In the rows, 128 means zero.
[ 81 140 126  91  97  86  98 145  99  64 150 160 140 148 124 121 131 122
 134  78 135 112 155 102 170  94 121  96 131  75 106 133 164 134 179]
fope
[151 122 117 118  93 130 153 109  95 127 102 172 163 133  56 146 123 152
 135 138 102 118 118 168 112  98 150  91 138 129  96 159 191 147 123]
vap
[ 93 109 148 114  86 108  95 129 142 114 167  75 141 135 112 104 142 109
 144 128 197  85 169 112 155  50 160 120 128 127 102 147 167 139 156]
fope
[175 124 113 165 150 141 185  91 150  98 102 139 115 137 124 173 133 146
 153 140  56 156 103 174  88 154 152  91 119 110 149 109 146 157 102]
Tunab
[148 117 120 138 163 115 168 172 135 151 167 122 131 144 152 138 128  45
 106 163 110 143 159 112 126 148 115  74 127 151 177 178 122  92 147]
lam
[172 111 108 141 157 112 205 118 116 149 128 136 112 128 133 150 125  52
  89 154  56 177 113 134  96 183 141  73 110 154 164 158  95 118 132]
vap
[109  88 180 100  97 119 112  98 126 125 157  51 124 140  92 115 151  84
 106 150 201  93 165 137 111  41 203 117 130 170 110 121 163 168 173]
Nup
[ 75 150 121 146 144 113 119 208  85 100 166 174 134 156 129 131  96 102
 106 140 119 101 178  39 167 137  64  74 143 128 140 194 231  97 152]
nugo
[101 125 112 131 171  86 135 175 113  90 174 150 121 143 162 135 108  55
  84 146 119 124 177  47 128 123 132  54 133 125 126 180 180  95 161]
vap
[136  77 177  89 112 119 139  85 117 155 156  20 109 133 111 108 151  30
  69 172 135 138 147 153  89  93 214 130 108 212 146 126 114 140 177]
Nup
[132 143 106 125  86 146 149 134 127 166  93 175 166 133  98 132 132 192
 167  71 116 113 106 190 151 116  90 100 141  85 166 152 135 130 111]
medev
[147 137 135 165 120 152 166 145 120 148 116 152 140 145  84 142 118 145
 147 131 109 117 130 159 134 150 107  89 128 151 154 160 135 138 107]
nugo
[181 120 111 176 166 147 191 116 157 126 126 147 106 133 126 176 138 113
 145 167  58 166  96 162  90 180 135  96 124 140 164 134 128 146  84]
Tunab
[136 132 148 101 103 104 164 100 128 166  96  86 131 130 123  82 139 105
 128  69 142 113 136 181 121 112 144 111 112 128 165 108  63 128 173]
lam
[185 112 130 155 165 142 143 165 158 141 183 111 144 132 118 158 119  65
  77 209  81 171 149 139  94 141 146 117 129 201 142 189 134 125  97]
Kulol
[182 128 119 172 123 128 180 116 150 116 118 144 142 131 107 162 132 149
 118 126  60 159 116 180  97 153 152  87 119 131 141 125 139 168  96]
Kulol
[152  90 151 145 129 134 165  96 142 147 142  74 118 130 123 143 159  92
 110 144 128 136 133 149  95 132 172  98 110 159 161 118 108 156 130]
Nup
[138 112 133 149 139 129 142 151 107 117 156 121 149 149  94 173 117  82
 125 207 108 135 150 123 104  98 160  85 154 151 117 150 202 130 127]
lam
[135 139 106 184 141 121 170 112 110  65 103 179 139 148 118 185 132 169
 167 108  83 125 119 135 107 130 152  36 149  48 113  80 192 162 120]
lam
[129 118 145 149 127 142 162 132 137 143 132 120 126 138  91 130 119 126
 143 129 134 108 140 143 138 131 114 108 130 144 155 152 125 142 120]
nugo
[ 62 153 151  78 121  81  89 118 163  99 124 108 103 136 149  77 123 108
 125  67 197  88 177 112 136  62 141 135 126 105 128 107 116 144 182]
Tunab
[125 114 121 102 123 113 167 155 141 163 152 155 128 159 139 117 125  49
 109 153 112 135 155 113 144 161 124  91 122 140 168 186 139  86 147]
tiru
[ 92  97 154 106 141  90 147 124 151 129 165  76  95 154 161 116 132   9
  96 127 161 129 174  90 135 117 174 107 118 136 156 128 100 123 169]
tiru
[153 135 130 105 129 118 174 106 125 126 102 129 121 132 113 137 131 105
 124 118  72 153 109 174 105 142 132 119 111 137 170 117 120 141 137]
Tunab
[139 138 153  91 113 117 152  93 170 157  90  89 106 119 138  75 139 136
 140  47 152 111 131 186 124 112 127 148  98 129 179 101  53 135 159]
Tunab
[174 126 109 184 168 153 174 133 158 108 137 169 123 144 123 187 127 127
 150 179  58 158 114 151  92 154 133  85 135 130 155 156 166 142  88]
Tunab
[122 119 117 147 125 134 151 108 144 114 129 168 130 150 140 149 136 150
 134  95 133 113 147 133 133 107 130  55 121  79 141 131 145 150 151]
Nup
[164 101 152 150 121 119 152 101 163 127 140  62 110 115 135 126 155  91
 139 135 137 147 124 151 112 136 176 133 103 153 152  94  72 155 129]
fope
[ 89 124 148 141 148 108 140 161 138 126 164 111  91 146 154 100 109  66
 103 124 149 106 177  80 152 133 111  99 119 148 164 168 133 111 172]
nugo
[ 71 137 135 129 128  95  91 161 160  69 179 148 138 149 133 134 116 124
 115 111 186  82 186  86 148  37 140  87 146  88  77 161 205 161 154]
Kulol
[154 143  97 107 114 114 178 145  78 140 105 204 169 142  93 147 105 108
 102 131  53 145 125 152 120 137 103  71 120 135 145 187 156 105 138]
vap
[179 126 113 157 194 130 182 157 153 128 155 137  99 138 164 165 124  49
 102 176  59 183 128 125  98 192 108  99 109 163 197 163 107 114 113]
Tunab
[ 92 120 165  69  94 101 105 135 131 155 145  84 142 141 105  81 121  70
 115 121 202  85 182 143 135  40 144 140 133 157 129 155 129 116 193]
lam
[104 137 120 102 103  99 113 165 109 119 162 148 146 143 122 125 131  83
 116 124 126 133 152 106 157 127 104 104 125 128 134 166 139 112 152]
fope
[143  95 140 166 169 117 150 145 159 131 177  76 111 138 145 144 130  45
 115 196 153 127 169 101 101 110 167  94 137 154 144 140 152 126 135]
lam
[143 130 136  82 123 134 145 141 142 173 137 125 137 137 109 121 122  69
 113 163 110 141 137 160 127 102 112 139 115 179 172 190 128 110 152]
Tunab
[163 113 137 144  90 132 141 110 134 149 128  88 139 124 100 119 144 116
 139 146 126 135 121 168 120 120 161 133 113 164 136 124 116 139 121]
fope
[ 73 114 169  77  97  96  80 132 118 117 158  41 135 136 115 103 140  55
  99 129 181 106 170 128 132  31 196 131 144 157 131 142 169 144 182]
medev
[ 92 133 142 162 125 125 139 131 124  83 126 146 123 146 110 132 112 162
 154  99 137  86 151 112 143 110 125  90 136 100 125 125 176 152 135]
nugo
[ 85 105 143 116 108 118 114 156 144 114 166 144 142 164 105 135 114  98
 142 161 186  86 184  88 151  70 151 103 155 117 108 159 220 124 136]
tiru
[208 100 105 190 181 137 196 129 161 171 142 129 114 114 147 166 138  62
  97 172  61 182 125 146  80 205 146  85 101 169 180 169  88 117  84]
vap
[105 110 143 144 118 125 123 111 104  70 145 142 128 157 104 157 134 134
 124 145 130 112 149 118 113  67 188  70 145 111  98 120 210 173 160]
Nup
[188 128  86 145 153 126 218 124 107 147 106 194 138 129 128 153 123 100
 106 120  24 175  94 149 104 209  96  65 111 133 178 170  91 106 117]
vap
[151 119 155 125 153 110 161 115 165 140 135  62  88 125 148 115 139  54
 106 134 125 147 140 149  94 135 157 133 105 178 185 118  85 137 147]
Tunab
[122 107 142 130 113 132 130 135 168 189 147  55 127 121 139 112 147  91
 129 122 175 111 144 159 131  92 147 127 121 153 177 160 109 121 125]
medev
[181 142 114 141 133 120 206 132 140 185  88 154 130 130 142 101 127 134
 145  77  86 144 114 188 117 187  82 100 103 108 207 133  29 107 132]
lam
[146 135 112 160 129 114 158 153 127  83 146 180 150 145  99 182 126 141
 117 144  69 147 130 138 117 129 143  60 143 105 112 145 204 166 105]
Kulol
[113 134 147  94 112  86 124 162 141 117 162 123 132 142 126 106 122  84
  83 108 142 120 171 131 142  84 132 110 118 139 130 170 147 141 176]
Kulol
[136 150 128  78 111 126 151 133 142 155 110 158 143 139 112 110 126 120
 130  96 114 122 134 171 135 115  90 118 117 134 176 167 120 114 157]
Tunab
[155 140  90 145 130 115 175 142 146 132 128 177 130 132 169 132 138 119
 136  81  78 159 123 130 154 203  78  74 100  94 189 140  68 106 132]
fope
[152 123 122 112 129 109 174 115 117 153 115 135 130 123 121 114 128  81
  98 102 107 138 130 147 117 133 133  98 108 143 154 153  92 122 151]
vap
[130 113 128 139 110 130 167 107 140 122 123 155 144 157  96 158 146 120
 158 131 110 120 124 150 116 148 166  73 142  94 128 129 166 143 104]
tiru
[144 118 142 172 134 148 169 128 137 137 129 125 121 140  94 147 127 123
 144 149 107 129 132 148 125 150 138  93 130 150 152 147 130 153 110]
nugo
[123 147 116 109 122 103 158 157 138 150 120 172 149 142 143 103 120 125
 136  74 132 107 159 142 148 126  79  87 122  94 180 153 101  99 159]
lam
[145 118 147 157 129 145 179 127 172 168 119 110 110 127 130  93 122 147
 154  94 143 101 141 159 146 148 113 115 109 148 186 145  60 121 125]
nugo
[135 118 127 203 173 135 167 146 123  82 153 129 111 155 132 175 105  98
 122 178  70 146 154  98 116 160 146  60 133 141 147 150 167 139 113]
nugo
[122 108 155 109 126 113 140 119 127 147 153  93 113 141 138 107 145  65
  82 129 125 137 156 133 112 117 172  96 113 167 167 141 100 126 175]
Nup
[106 161 117 132  75 112 137 105 142  95  88 190 162 136 101 130 125 219
 156  39 135  89 126 176 143  70 127  84 126  58  92 115 162 183 131]
Kulol
[108 113 152 105  86 130  97 133 131 153 138  70 144 128  93 116 145 119
 142 129 187  96 144 160 141  47 165 132 142 139 126 153 173 151 142]
medev
[128 126 148 121 113 113 112 178 155 130 175 116 152 142 103 129 113 102
  97 164 166 105 182 125 130  59 137 112 133 158 113 186 203 139 142]
Kulol
[154 123 145 125  97 129 146 124 141 142 139 101 160 132  79 141 135 105
 104 152 129 128 137 171 110  80 163 107 128 172 115 156 165 165 128]
Kulol
[157 116 126 149 105 136 142 118 146 139 138 113 138 127 111 132 153 126
 150 123 122 138 125 156 132 144 139 110 121 132 140 135 108 141 116]
fope
[155 133 125 168 166  96 189 109 159  83 131 127  91 131 181 152 142  86
  85  78  53 184 114 136  95 202 155  64 106 118 163  92  67 162 141]
Kulol
[134 121 129 135 131 106 123 153 106 100 172 115 128 136 129 137 144  58
 102 155  94 157 141 102 127 151 150 100 127 157 136 142 149 122 142]
fope
---
[103 154 111 136  94 123 101 150 108 109 151 157 179 134 143 103 165 115
 148 130 138  77 117 128 115  87 171 141 122 170 116 115 145  75 141]
tetu
[120 122 132 110 133 134 124 135 139 112 144 117 148 129 139 133 124 113
 133 121 136 120 121 148 127 116 157 128 139 141 124 125 146 127 141]
puze
[130 136 118 138 113 125 143 109 144 126  89 111  92 124 135 133 122 131
 108 100 127 126 135 120 119 117 111 134 131  71 117 119 110 155 131]
Butab
[153 124 123 155  88 111 135 104 164 105  53 124  58 116 132 147 109 137
  77  75 124 187 177 104 136  90  40 159 129  12  94 107  61 179 115]
tetu
[118 138 125 154  57 118 133 135 133  72 105 146 163 123 186 128 144 120
 130  93 122 126 152 132 107  52 180 151 123 120 100  88 137 107 153]
puze
[148 124 140 123 124 139 137 117 137 122  99 128  92 127 116 147 109 129
 109 114 126 173 131 127 156 114  72 138 123  87 123 130 115 157 107]
mukup
[114 127 127 109 127 132 126 141 122 128 146 124 133 134 123 128 134 127
 133 140 113 122 124 129 128 129 148 124 137 162 133 129 142 120 132]
dobig
[124  98 151  86 197 147 125 103 144 125 157 103 101 122  86 138 108 116
 100 136 154 137 106 145 156 163  95 117 146 141 139 155 126 173 111]
puze
[140 116 145  92 170 151 122 120 134 144 132 113  91 130  84 142 105 129
 110 138 137 160 107 139 165 151  69 123 135 118 138 152 129 159 102]
mukup
[106 138 112 129  70 115 126 129 138 113 111 144 144 122 162 114 147 131
 132 124 116 145 144 116 121  87 154 137 117 119 102  96 127 113 141]
regu
[139 112 140 159 119 121 142 104 163 114  80 135  64 120 128 142 105 120
  97  80 114 169 167 127 139 103  80 143 121  54 107 123  88 188 104]
ragum
[128 134 120 134 117 123 117 131 141 126 105 126 114 129 118 130 128 129
 114 105 133 131 136 121 134 111  90 140 135  88 113 121 108 141 127]
tetu
[107 129 118 101 122 124 120 131 129 135 143 133 146 127 133 117 136 125
 131 143 124 129 120 129 132 131 140 126 127 144 121 119 136 118 135]
regu
[126 152 113 164  49 117 137 153 127 106  92 158 180 122 182 120 131 139
 146 102 109 113 154 115  97  64 176 149 126 112 100  98 141  93 135]
rido
[ 94 135 120 102 133 131 117 139 118 133 161 140 164 129 131 110 144 127
 139 152 128 105 109 128 131 135 154 123 124 175 127 124 153 101 137]
regu
[ 88 148 110 123  92 128 117 150 108 115 160 160 190 123 168 100 166 124
 152 148 128  88 112 125 112 100 200 132 114 191 118 109 162  71 150]
regu
[107 114 136  74 192 142 118 139 121 157 177 102 119 137  84 131 118 124
 132 162 133 110  99 144 145 182 123 104 146 191 156 164 151 133 116]
dobig
[133 138 135 106 136 143 119 152 126 144 135 122 134 139 110 136 123 128
 140 134 125 143 112 140 146 126 113 129 133 132 130 131 154 120 124]
mukup
[148 124 131 144 107 125 142 123 152 125  83 133 111 114 136 138 101 142
 106 102 118 146 148 121 121 118  98 144 140  71 114 124 112 154 107]
rido
[127 138 123 130 110 128 128 146 132 132 116 142 156 118 143 125 119 137
 132 123 120 109 131 129 113 115 149 132 138 132 122 128 145 111 121]
rido
[108 144 119 126 130 130 126 131 120 132 136 117 131 131 131 124 140 123
 137 120 132  86 109 134 117 128 148 129 135 134 132 131 142 118 137]
Butab
[134 116 130 131  97 120 147 109 139 100  91 126  82 125 135 143 125 131
 104 109 107 166 154 115 137 105 103 140 126 101 118 122  96 159 117]
dobig
[145 118 138 112 158 136 138 125 145 149 106 121 106 118 107 135  96 136
 104 121 133 131 132 125 131 156  83 128 141 102 134 147 121 157  95]
rido
[120 122 128 112 129 124 138 117 155 140  96 118  95 122 122 130 117 139
 103 120 123 167 141 116 139 129  81 128 131  82 115 114 110 163 124]
regu
[139 107 148 127 177 134 131 118 159 152 108 113  67 131  91 139  90 119
  99 101 126 146 143 139 142 157  65 126 134  77 129 144 112 188  97]
ragum
[109 153 106 154  64 113 110 138 117  90 123 162 162 127 160 113 158 124
 136 111 129 103 140 117 114  62 155 152 121 128 101 101 124  90 146]
tetu
[131 122 135 114 158 140 136 131 137 151 116 126 124 119 115 130 100 137
 116 129 140 109 120 130 127 148 105 120 141 127 137 149 131 144  97]
rido
[116 136 127 166  92 119 130 135 125 106 121 162 141 126 154 111 135 116
 134 104 120 113 152 129 112  78 164 143 110 129 108 108 134 118 126]
ragum
[101 136 130 144 123 128 116 144 118 117 151 157 150 134 138 111 144 110
 149 118 120  88 128 145 119 101 175 133 119 168 125 126 155 104 126]
ragum
[ 82 141 119 100 134 134 108 154 109 137 177 145 185 129 139 104 155 121
 155 161 129  84  97 134 127 131 180 119 124 204 131 126 169  80 143]
regu
[105 146 117 147  59 114 138 148 112  93 122 152 162 134 171 124 152 128
 149 119  99 123 151 117 110  69 183 142 123 154 111  98 145  87 147]
dobig
[142 119 131 132 126 133 142 119 144 123  98 136 114 111 128 131 110 137
 105 115 129 134 134 118 127 124 103 136 135 101 124 136 114 152 102]
rido
[139 122 133 122 141 136 137 128 139 139 106 128 117 118 126 132 102 137
 114 117 134 115 129 128 123 143 103 129 137 115 133 148 128 142  97]
rido
[115 132 120  94 177 141 118 127 127 160 152  97 118 132 100 122 126 123
 126 141 146  80  91 141 124 170 133 111 144 143 146 151 145 134 128]
Butab
[ 99 140 119  94 170 137  89 157 111 149 185 127 169 144  95 110 143 117
 148 153 150  67  93 139 132 148 140 120 141 187 142 146 161  91 133]
tetu
[100 125 136  87 164 140 104 148 118 126 193 118 178 135 118 119 135 109
 148 150 148  82  96 161 128 142 183 116 144 205 138 141 177  98 139]
puze
[ 87 156 118 154  88 124 102 171  98 113 178 174 213 137 166  95 167 105
 179 128 117  51 120 152  98  79 247 137 114 214 120 111 188  51 147]
ragum
[125 115 138 120 120 134 127 112 143  94 127 125 122 121 137 134 131 113
 112 112 135 135 128 141 133 105 139 136 134 124 119 122 126 145 132]
puze
[142 114 149  82 194 153 121 129 140 165 131  98  86 137  71 149  94 130
 113 138 139 159 104 142 169 171  51 115 141 114 146 161 133 168  97]
mukup
[125 132 137 103 146 149 115 140 113 132 158 136 141 135 108 128 127 122
 139 148 135 124  96 143 148 132 124 127 128 162 139 142 155 114 117]
mukup
[150 123 145 125 121 138 137 121 151 131  85 117  78 127 113 153  99 137
 105 104 117 194 142 127 157 115  55 141 131  59 118 124 110 168 109]
mukup
[125 132 123 150 106 125 148  92 146 109  82 116  75 120 137 137 129 133
 104  92 125 143 141 112 128 101 100 139 130  63 115 119  95 168 123]
Butab
[123 146 121 149  81 121 133 153 127 119 109 152 169 117 162 124 126 138
 139 115 114 113 141 125 105  92 163 143 132 128 111 113 145  99 128]
rido
[ 93 153 107 127  73 120 120 158 118 120 136 150 186 127 172 104 157 130
 151 134 114 107 129 125 107  90 192 137 118 158 106  94 161  76 161]
regu
[154 105 154  91 193 152 131 105 142 146 120 106  58 126  68 154  90 133
  89 131 138 176 109 140 176 172  27 127 137  93 142 161 111 188  88]
mukup
[145  86 149  89 192 136 148  84 159 141 104  93  22 122  72 159  90 131
  73 124 128 188 135 124 170 181  21 117 145  86 142 164  79 221  86]
dobig
[123 140 133 104 133 143 113 158 114 140 151 127 156 139 115 129 124 126
 147 141 126 128 108 144 143 122 135 129 132 152 132 129 163 101 128]
mukup
[ 82 139 113  78 165 144 109 150 100 151 213 148 204 136 124  95 157 115
 168 184 146  55  68 147 124 161 201 104 123 243 149 146 191  73 145]
regu
[139  80 159  80 218 149 127  90 166 137 135  79  43 110  69 162  81 123
  75 122 145 175 109 155 175 190  41 119 159  93 136 170  96 219 100]
puze
[142 123 126 135 121 118 127 114 154 123  82 119  80 127 113 141 107 127
  95  95 133 158 153 116 142 119  49 145 132  51 111 122  82 168 113]
tetu
[121 123 136  60 239 148  90 139 116 175 198 115 148 144  46 113 129 110
 117 173 175  66  82 136 150 208  86 105 140 192 166 170 151 125 103]
tetu
[126 120 135 127 106 126 132 125 149  98 109 122 129 122 147 137 120 120
 115 102 131 140 140 140 125  97 135 136 133 108 113 112 126 142 137]
puze
[116 128 128 103 180 139 129 113 130 154 135  99  93 130  95 128 122 126
 113 130 147  98 101 132 132 165 102 114 141 124 143 152 130 154 118]
Butab
[ 98 144 123 167  78 119 117 147 119  99 137 168 165 129 159 108 152 116
 153 106 109 101 143 138 111  67 193 143 116 154 107 105 153  96 140]
ragum
[137 129 140 104 145 144 124 141 130 142 127 119 118 134 105 140 111 130
 124 130 129 155 116 137 152 133  91 129 131 119 131 136 140 137 116]
mukup
[124 146 120 146  91 128 134 153 119 121 115 153 173 121 162 118 128 135
 141 119 121  96 134 123 103  95 169 140 131 140 118 118 149  94 125]
rido
[107 110 145  84 192 150 109 120 131 127 189 117 148 122  95 123 127 110
 121 154 155 101  87 152 145 157 145 108 146 189 144 152 155 138 125]
puze
[134 133 127 140 108 127 138 134 132 126 102 144 144 118 147 127 113 135
 122 115 129 115 140 120 112 110 130 137 133 114 121 126 129 125 110]
rido
[107 137 126 161  92 118 120 141 120 102 133 164 153 130 151 114 141 114
 143 107 112 105 144 136 113  81 174 143 117 143 111 110 141 109 132]
ragum
[ 98 133 122 106 125 130 123 138 139 139 133 127 141 129 133 118 132 133
 135 136 122 128 122 128 131 131 131 123 127 134 122 119 144 121 139]
regu
[117 126 123 128  98 125 137 130 124 106 122 135 122 129 145 134 142 125
 132 123 111 135 137 123 131 100 147 133 126 148 124 124 124 128 128]
dobig
